Where the symbols take the units:
* | bu fi
J817 | J616 J499
J87 | J499 J770
J966 | J260 J958
J869 | J736 J223
J548 | J767 J481
J780 | J356 J817
J787 | J642 J696
J215 | J87 J975
J169 | J793 J328
J943 | J297 J185
J72 | J787 J850
J204 | J481 J18
J233 | J817 J137
J699 | J741 J215
J958 | J259 J301
J616 | J223 J540
J44 | J215 J131
J458 | J595 J166
J137 | J527 J297
J540 | J699 J44
J131 | J975 J803
J975 | J466 J466
J328 | J532 J767
J320 | J466 J548
J598 | J334 J850
J707 | J869 J385
J499 | J540 J87
J166 | J320 J787
J793 | J466 J532
J339 | J548 J707
J85 | J803 J169
J595 | J320 J339
J527 | J642 J595
J334 | J662 J598
J850 | J696 J61
J297 | J131 J215
J415 | J72 J707
J185 | J85 J169
J662 | J969 J11
J356 | J707 J598
J301 | J780 J215
J771 | J966 J707
J260 | J259 J259
J696 | J18 J787
J18 | J767 J356
J642 | J169 J320
J466 | J185 J527
J741 | J817 J943
J532 | J527 J458
J767 | J850 J385
J223 | J975 J61
J385 | J166 J72
J11 | J771 J223
J770 | J185 J943
J969 | J598 J736
J61 | J695 J695
J695 | J356 J969
J803 | J233 J793
J481 | J385 J334
J736 | J817 J780
J259 | J11 J780

The rows follow the links: the fewer symbols apart two units are, the more alike their rows tend to be.

Each row is also shifted at random along 4 hidden directions that mean nothing.

Some units, each with a row of numbers:
J339: (-14, 45, 29, 23, -30, 27, -90, 66, 53, -35, 9, -59, 78, 151, 23, -9, 117, 116, -118, -51, -66, -1, 114, -56, -151, 61, 20, -74, -56, 2, 91, -29, -115, -105, -18, 58, 64, 78, -34, -83, 96, 2, 25, 52, -107, -69, -37, -155, 47, 29, -89, -132, 7, 0, 154, -86, 68, -98, -110, 21, -61, -2, 117, -19, 56)
J527: (96, -127, 59, 40, -36, -19, -16, 15, -5, 159, 83, -33, 3, -246, 103, -24, -81, -122, 166, -21, 38, 21, -67, -167, 119, 61, 88, 141, 9, 29, -159, -47, -2, -1, -139, -4, 108, 181, -253, 269, -279, -192, -127, -42, 103, -179, 49, -17, 93, 23, -101, 12, -79, 105, -64, 25, 190, -95, -57, -33, 125, 40, 45, 77, 229)
J466: (19, -46, 6, -79, -14, 71, 83, -62, 88, 54, 24, 30, -112, -92, -38, 14, -5, -82, 105, 1, 74, 67, -33, -101, 10, 74, 73, -191, -23, -12, 65, -8, 107, 22, 13, 34, -65, -81, -63, 25, -67, -90, -163, -13, -50, -61, -56, 24, 9, 37, 22, -96, 128, 55, 12, -22, 126, -48, -118, -69, 85, 26, 95, 96, 69)
J72: (-128, -62, 33, 40, -31, 30, 85, 6, -43, -51, 3, 176, -4, 92, -5, 178, 211, 24, -55, 63, 18, -49, 7, 118, -35, 69, 82, 110, 26, 74, 147, -48, 64, 66, 182, -47, -10, 8, -5, -160, 31, 206, 215, 35, -25, 47, 157, -45, 50, -88, -81, -82, -58, -2, 106, -100, -115, 153, 108, -24, 6, -33, 7, 94, 56)
J85: (20, 80, -6, -62, -14, 69, 111, 15, 23, 182, 19, 157, -73, -240, 40, -23, -32, 23, 148, -25, 110, 42, 15, 17, 204, 78, -49, 88, 70, -19, -10, 40, 8, 99, 7, -54, -50, -76, -10, 169, -184, -57, -139, -8, -63, -123, -27, -51, -50, -119, -79, 10, 33, 117, -15, 42, 53, -60, 13, -1, 137, -14, 15, -3, -13)
J320: (74, -107, 29, 56, -174, -42, 29, -74, 229, 36, 50, 66, -8, -142, -73, 65, 70, 61, -88, -7, -53, 75, -91, -326, 118, 50, -46, -117, -153, 82, 113, -12, -98, 44, -21, 24, -34, 89, -99, -61, -1, 54, 50, 51, -25, 10, 9, 7, 75, -17, -128, -188, 76, 40, 42, -76, 135, 39, -252, 48, -145, 71, 136, 123, 144)
J131: (-78, 139, 99, 19, 91, 0, 78, 50, -39, 61, -79, -268, -139, 83, 34, -164, -162, -62, -67, 36, 119, 29, -111, -11, -95, 42, 64, 6, -43, 42, -65, -39, 54, -94, -5, -69, -101, -48, 52, 5, 11, -65, -111, -1, 72, -177, 175, 226, 84, 48, 154, -49, 27, 69, -133, 93, 67, 22, -42, -78, 89, -61, 129, 146, 7)
J699: (-99, 16, 158, 85, 47, 26, -36, 80, -57, -85, -124, 9, -89, 21, -143, -50, -75, 39, -46, 10, -35, 48, 11, -28, -34, -19, -36, 172, 59, -80, -24, 203, -110, -53, -15, 39, -110, -93, -96, -56, -47, 47, 140, 20, 35, 79, 50, -41, 115, -157, 112, 5, 45, 120, -167, -152, -56, 111, 57, -11, 42, -126, 11, 183, -19)
J869: (-15, 55, -14, 31, 70, 40, 25, 3, -54, -48, -33, 28, 37, 94, -39, 55, 186, -50, -48, -69, -79, 27, 190, 47, -147, 215, -54, -72, 30, 74, -3, -8, 77, -34, 79, 12, 87, -88, 145, 68, 120, 56, 107, -13, -68, 21, -116, -48, 0, -113, 34, -53, 82, -49, 71, 18, -154, 9, -76, 52, -24, -101, 63, -68, -74)
J958: (-68, 78, -38, -33, -77, 24, 98, -187, 72, 55, -40, 25, -19, -104, -52, -63, -120, -49, -87, 26, 38, 118, -114, -151, 127, -151, 38, -17, -47, 68, -45, 99, 11, 86, -22, 104, -41, 137, 98, 21, -39, 89, 47, 178, 82, 156, 110, 32, -21, -40, -130, -138, -59, -54, -86, 36, -60, 111, -118, 86, -99, 89, -4, -8, 64)
J297: (-6, 167, 53, -68, 126, -30, 15, 37, 57, -80, -89, -235, -100, 263, 0, -142, -79, 50, -83, 84, 85, 31, -9, 65, -199, 33, 16, -59, 2, -8, 104, 74, 24, -146, -8, 27, -134, -106, 83, -142, 110, -49, -162, 18, -95, -21, 93, 200, 31, 17, 119, -141, 82, 135, -145, -100, -50, 35, 11, -169, 54, -49, 125, 117, -47)
J803: (-17, 160, 5, -134, 118, 17, 57, 19, 41, 138, -11, 26, -15, -107, 94, -31, -97, -84, 82, 9, 153, -19, 11, 54, 69, 36, 27, -11, 73, -31, -36, -34, 83, -43, 55, -74, 17, -66, -23, 149, -105, -92, -227, -40, 98, -132, 28, 160, 29, -6, 79, 4, 64, 102, -97, 111, 114, -81, 7, -31, 174, 9, -24, -38, -35)
J11: (-86, -20, 25, 14, -120, 14, 127, -91, -106, 3, 37, 202, -100, -172, -153, 37, 46, -106, 1, -80, -79, 187, 96, -148, 164, -123, -40, -77, -20, 80, -2, 37, 20, 195, -22, 80, 43, -5, 162, 119, 29, 85, 136, 156, 17, 153, 48, -52, -39, -1, -138, -103, 37, -56, 94, 111, -15, 17, -151, 65, 5, 28, -107, -103, 59)
J87: (-3, 10, 85, 74, -22, 50, -66, 41, 21, -48, -87, -2, 1, -37, -129, -55, -61, 70, 34, -75, -29, -35, 41, 27, -14, 11, -59, 67, 68, -140, 24, 173, -44, -15, -106, 39, -155, -70, -95, -49, -40, 62, 7, -15, -42, 142, -124, -161, -14, -70, 79, 143, -36, 39, -36, -168, -40, 69, 113, 12, -59, -81, 3, 30, -22)
J736: (27, -31, -72, -13, 172, -28, -60, 66, -130, -56, 28, 109, 67, 29, -5, -3, 191, -26, -10, -19, -92, -56, 186, 91, 3, 27, 6, 8, 105, 12, -48, 114, -5, 22, 36, 41, 160, -16, 76, 94, 4, -17, 93, -29, -18, -10, -167, -104, 25, -77, 74, 106, 55, -38, -137, 34, -153, -44, -13, 62, -10, -56, -94, -163, -148)
J595: (76, -193, 54, 35, -107, -42, -97, 9, 18, -45, 94, 209, 105, -62, 38, 92, 89, 29, 98, -2, -143, 28, 61, -151, 62, 1, 71, -60, 91, -8, 83, 28, -60, 51, -45, 140, 52, 41, -189, 121, -85, -51, -57, 57, -29, -10, 1, -166, 117, 57, -148, -62, 14, 69, 43, -154, 108, -91, -25, 5, -14, 80, 44, -18, 150)
J975: (-60, 57, 104, -18, 14, 56, 95, -39, 30, 1, -25, -73, -212, -1, -148, -9, -107, -110, -16, -17, 53, 111, -57, -118, 33, 53, 38, -142, -50, 49, 30, -12, 110, -42, -19, 14, -155, -92, 1, 18, 53, -37, -15, 3, 10, 3, 104, 182, 131, 78, 114, -107, 99, 50, -41, -9, 66, 68, -133, -81, 43, -19, 84, 163, 143)
J356: (-98, -83, -15, 26, -37, -64, -3, 94, -147, -47, 86, 76, -40, -69, -79, 8, 133, -17, -124, 50, -96, -18, 42, 57, 119, -33, -67, 178, -22, 185, -39, -65, -35, 136, 70, -133, 82, 62, 22, -12, 89, 84, 281, -69, 58, 37, 104, 74, -4, -105, 10, -7, -11, -36, 33, 139, -135, 36, 6, -24, 3, -84, -96, 40, -41)
J548: (-16, -74, 128, 2, -129, -52, -25, 90, 28, 55, 7, 171, 47, -42, 31, 141, 98, 136, -110, 27, -199, 72, 130, -67, 73, -126, 19, 26, 15, 14, 151, -23, -205, 56, -92, 1, 47, 24, -60, -30, 26, 110, 105, 67, -44, 0, 47, -152, 46, -4, -196, -122, 7, 55, 109, -42, 164, -61, -45, 42, 0, 15, 44, -9, 92)
J966: (2, 177, -124, -20, -37, 70, 18, -242, 133, 93, -49, -234, -10, 31, 0, -128, -194, -38, -70, -38, 56, 58, -147, -94, -59, -10, -10, -142, -136, 41, -186, -34, 37, -49, -53, 22, -19, 137, 152, -34, 68, -35, -134, 123, 38, 70, -72, 70, -118, 65, -53, -129, -93, -212, 69, 128, -35, 12, -115, 119, -129, 138, 49, -44, 37)
J780: (-34, 118, -57, 87, 114, -51, -47, -15, -81, -33, -20, -99, 58, 21, -5, -174, 1, 28, -141, 64, -42, 11, -78, -16, 36, 16, -34, 219, 11, 128, -128, 132, -9, 59, -13, 21, 153, 152, 48, 88, -116, -16, 90, 87, 45, 15, 55, -35, 70, -128, -55, -10, -82, -94, -205, 91, -194, 41, 56, 46, -65, -65, -6, -5, -29)
J185: (-18, 20, -1, -50, -33, 76, 59, -10, 105, 147, -25, 159, -120, -237, -131, 26, 61, 60, 157, -37, 131, 50, -7, -2, 253, 56, -134, -59, 70, -53, 37, 95, 37, 152, -67, -32, -136, -83, -54, -26, -101, -54, 6, 56, -64, 11, 1, -82, -126, -150, -81, -9, 3, 54, 33, 24, 52, 11, -14, -25, 62, -55, -34, 69, 13)
J943: (-67, 81, 80, -48, 34, 28, -11, 45, -16, -44, -154, 97, -47, 81, -124, -60, 86, 199, 87, 101, 60, 16, 90, 151, 60, 44, -86, 86, 213, -64, 140, 211, -3, 48, -85, 37, -152, -196, -45, -97, -46, 35, -72, 68, -197, 6, -16, -132, -61, -132, -16, -81, -37, 164, -104, -102, -110, -31, 142, -76, 16, -125, -10, 64, -117)
J662: (73, -54, -74, -66, 37, -96, -81, 75, -41, -163, 33, -22, -42, 251, -54, -99, 109, 51, -74, 83, -185, 10, 95, 132, -131, -118, -40, -222, -34, 114, 69, -17, 24, 70, -64, -33, 34, -67, 190, -161, 157, 6, 0, 41, -246, 51, -121, 88, -122, 164, 57, -45, 156, -108, -53, 106, -25, -65, -106, -97, -152, -65, -85, -73, -163)

Where do the symbols, taken in turn from left to right, take each start?
Answer with the unit's name.
(49, 111, -8, 101, 102, 6, -117, 85, 22, 29, 6, -52, 39, -91, -38, -71, -11, -38, -119, -66, 27, -11, 39, -31, 49, 77, -87, 155, -35, -34, -172, 122, -65, -97, -49, -48, 14, 42, 3, 123, -42, -84, 115, -18, 92, -12, -85, -37, 52, -144, 88, 90, -3, 7, -202, -14, -142, 35, -58, 48, 9, -74, 36, 16, -91)
bu fi => J540
(13, 93, 48, -13, 1, 45, -17, 48, -15, 45, -20, -120, -56, -47, -105, -141, -64, 203, 110, -74, 119, -17, 13, 106, -21, 79, -97, 83, 36, -89, -51, 180, 28, -44, -168, -41, -143, -30, -148, -42, -74, -62, -21, -13, -154, -41, -55, -87, -86, -100, 35, 145, -154, -33, 72, -60, 9, -1, 119, -47, 31, -83, 28, 94, -34)
fi bu fi => J215
(10, 60, 68, -22, -10, -84, -99, 163, -37, -6, -41, -75, 79, 149, 34, -18, 32, 140, -165, 57, -109, -45, 46, 49, -54, -126, 36, 36, -34, 45, 53, -91, -148, -36, -60, -41, 7, 38, 3, -166, 89, 101, 41, 68, -63, -55, 75, 70, 1, 72, -82, -40, -3, 72, 65, 55, 109, -30, -13, -38, -29, -35, 7, 19, -37)
fi bu fi => J11
(-20, 105, 2, 97, 76, 111, 33, 30, 19, 53, 29, -156, 50, 154, -16, 23, 28, -19, -57, -141, 60, -57, 39, 78, -280, 200, -10, -177, -64, 68, -40, -102, -4, -152, 66, 7, 85, 52, 111, -44, 198, -7, 78, 0, -17, -72, -121, -11, -24, 12, -2, -2, -27, -128, 281, 47, 5, -52, -78, 76, -73, 33, 134, -100, -8)
fi fi => J72
(57, 172, 18, -108, 161, -47, 21, 81, 50, 34, -45, -192, 91, 168, 143, -105, -117, -20, -26, 132, 55, -14, 24, 25, -107, 18, 73, -23, 67, -52, 14, 7, 56, -139, 42, 18, 43, -25, -29, 40, -91, -120, -218, -26, -11, -200, 30, 148, 48, 53, 86, 5, 98, 154, -190, 19, 38, -90, 13, -104, 89, 0, 111, 16, -67)
bu fi => J595
(-63, 102, -20, -46, -35, 101, 107, -106, -40, 16, -40, -10, -20, 130, -15, -22, 52, -74, 0, 7, 38, 117, 54, -54, -65, 35, 28, -103, 2, 68, 105, 35, 2, -2, 6, 122, 23, 84, 186, 31, 77, 78, 40, 148, -145, 12, 43, -93, -39, 26, -128, -124, -27, -64, 141, -18, -89, -2, -30, 98, -100, 48, -3, -78, 51)
fi fi => J385
(-45, 31, 148, 71, 78, 14, 2, 46, -148, -47, -32, -117, -82, 94, 47, -26, -228, -79, 122, -92, 21, -8, 30, 40, -160, -32, 132, 111, 82, -209, -92, 40, 10, -115, -40, 34, -24, -87, -58, 82, -3, -81, -170, -87, 69, -45, 75, 137, 116, 137, 239, 89, -8, 88, -35, -64, 84, 5, 240, -60, 127, -64, 46, 19, 32)
bu fi bu => J466
(-15, -68, 4, 78, -63, 23, 17, 36, 26, 56, 48, 94, 146, -2, 65, 149, 108, 62, -76, -54, -1, -27, 65, 59, -37, 30, 14, 123, 0, 58, 122, -87, -134, -43, 37, 21, 71, 73, -45, -115, 76, 111, 96, 35, 26, -20, 81, -80, 50, 3, -148, -44, -53, 13, 211, -72, 43, 15, 76, 49, -3, 80, 74, -8, 92)
fi bu => J787
(-44, 31, 168, 89, -21, 17, -33, 95, -9, -38, -93, -35, -39, -89, -143, -12, -105, 3, -35, -66, -9, 32, 1, -77, -14, -27, -46, 30, -21, -111, -94, 122, -10, -137, -49, -25, -127, -76, -58, -1, 19, 25, 104, -26, 124, 113, -38, 33, 128, -44, 195, 43, 34, 31, -97, -69, 8, 141, 35, 40, -3, -48, 55, 117, 21)
bu bu bu => J817
(-1, -47, -36, 14, 80, 70, 76, -36, -131, -119, 41, 14, -75, 116, -43, 32, 103, -107, 176, -61, -20, -21, 53, 69, -109, 106, 60, -176, 1, -28, -75, -36, 207, 2, 95, 26, 13, -119, 99, 73, 61, 7, 43, -52, -40, 48, -62, -28, -3, 10, 177, 0, 84, -86, 84, 54, -148, -28, 69, -47, 60, -78, -47, -78, -60)
bu fi => J466
(34, 87, 29, 82, 173, 42, -113, 29, -35, -62, -39, -146, -16, 66, -30, -22, -40, -29, -42, -128, -9, -34, 25, 53, -95, 93, -43, -34, -1, -162, -157, 68, 76, -185, -23, -25, 43, -56, 1, 103, 28, -26, 57, -135, 118, 40, -163, -11, 67, 27, 208, 115, 26, -66, -140, -22, -136, 5, 69, 50, -5, -54, 40, -41, -99)
bu bu => J975
(18, -186, 1, -10, -77, -15, -38, -75, 74, -59, 22, 37, 196, 108, 124, 106, 147, 68, 22, 64, -40, -80, -39, -5, -153, 39, 120, -31, 4, -5, 150, -59, 46, -30, 71, 74, 20, 107, -94, -125, -35, 21, -24, 15, -79, 4, 18, -69, -29, 108, -83, 4, -56, -19, 50, -196, 47, -21, 35, -5, -77, 47, 107, 3, 67)
bu fi fi => J481
(-69, -71, 35, 48, -77, -77, 35, 52, -143, 39, 86, 4, 74, -71, 105, 10, 14, 94, -59, 33, -46, -128, -20, 102, 90, -69, 27, 356, 7, 64, -27, -127, -106, 7, 36, -140, 60, 156, -107, -34, -53, 78, 95, -15, 102, -83, 227, 70, 57, -6, -50, 32, -144, 21, 38, 21, 15, 25, 206, -28, 116, 15, -133, 76, 55)
bu fi bu bu => J320
(31, -179, 11, -25, -110, 21, 75, -108, 54, 0, 31, 105, 87, -177, 23, 89, 81, 11, 58, 114, 29, 32, -71, -166, 173, 41, 28, 28, -8, 27, 103, -19, 75, 75, 46, -1, 2, 60, -185, 33, -148, -38, -78, -24, 23, -68, 52, -73, 74, -47, -148, -51, -10, 64, -13, -118, 29, 90, -76, 21, -1, 53, -16, 102, 143)
bu bu fi => J532
(-56, 81, -15, -17, -23, -72, 45, -115, 15, -2, -99, 35, 9, 21, -25, -88, -134, -94, -115, 92, -6, 140, -87, -48, 36, -188, 16, 76, 18, -49, -28, 160, -25, 31, -7, 129, -9, 41, 96, 0, -71, 106, -5, 162, 73, 171, 102, 20, 71, -30, -34, -125, -35, -22, -130, -66, -91, 113, -26, 38, -44, 46, -23, -12, 20)
bu fi bu => J616
(-17, -144, 8, 8, -85, -10, -19, 71, -33, 62, 32, 144, 93, -26, 96, 102, 51, 97, -47, -6, -69, -122, 44, 38, 35, -26, 23, 181, 18, 45, 56, -173, -135, 44, 38, -65, 67, 120, -102, -81, -59, 86, 116, -36, 58, -49, 143, 11, 25, -1, -138, 62, -136, -11, 153, 11, 49, 38, 59, 47, 21, 50, -12, 32, 48)
bu fi fi => J695
(70, 67, -25, -104, -29, -5, 55, -19, 152, 138, 62, 88, 34, -127, 100, 6, 2, -43, 121, 59, 89, -25, 8, -64, 123, 23, 21, -160, 85, 22, 81, 11, 91, 104, 32, 1, 3, -135, -17, 87, -118, -145, -188, 10, -62, -84, -51, 40, -25, -22, -96, -30, 143, 126, -50, 12, 38, -31, -96, -32, 103, 62, 5, 26, 47)
bu bu bu => J85
(92, 1, -98, -161, -23, 19, 78, -81, 288, 163, 19, 214, 104, -229, 9, 111, 25, 37, 184, -43, 65, 13, 12, -13, 210, 1, -60, -283, 81, -16, 137, -78, 91, 100, 21, -5, -67, -145, 31, 39, -24, -50, -171, -47, -31, 24, -230, 2, -181, -16, -37, 7, 160, 49, 101, -18, 65, -24, -102, 81, 46, 89, -87, -90, -43)
bu bu fi => J527
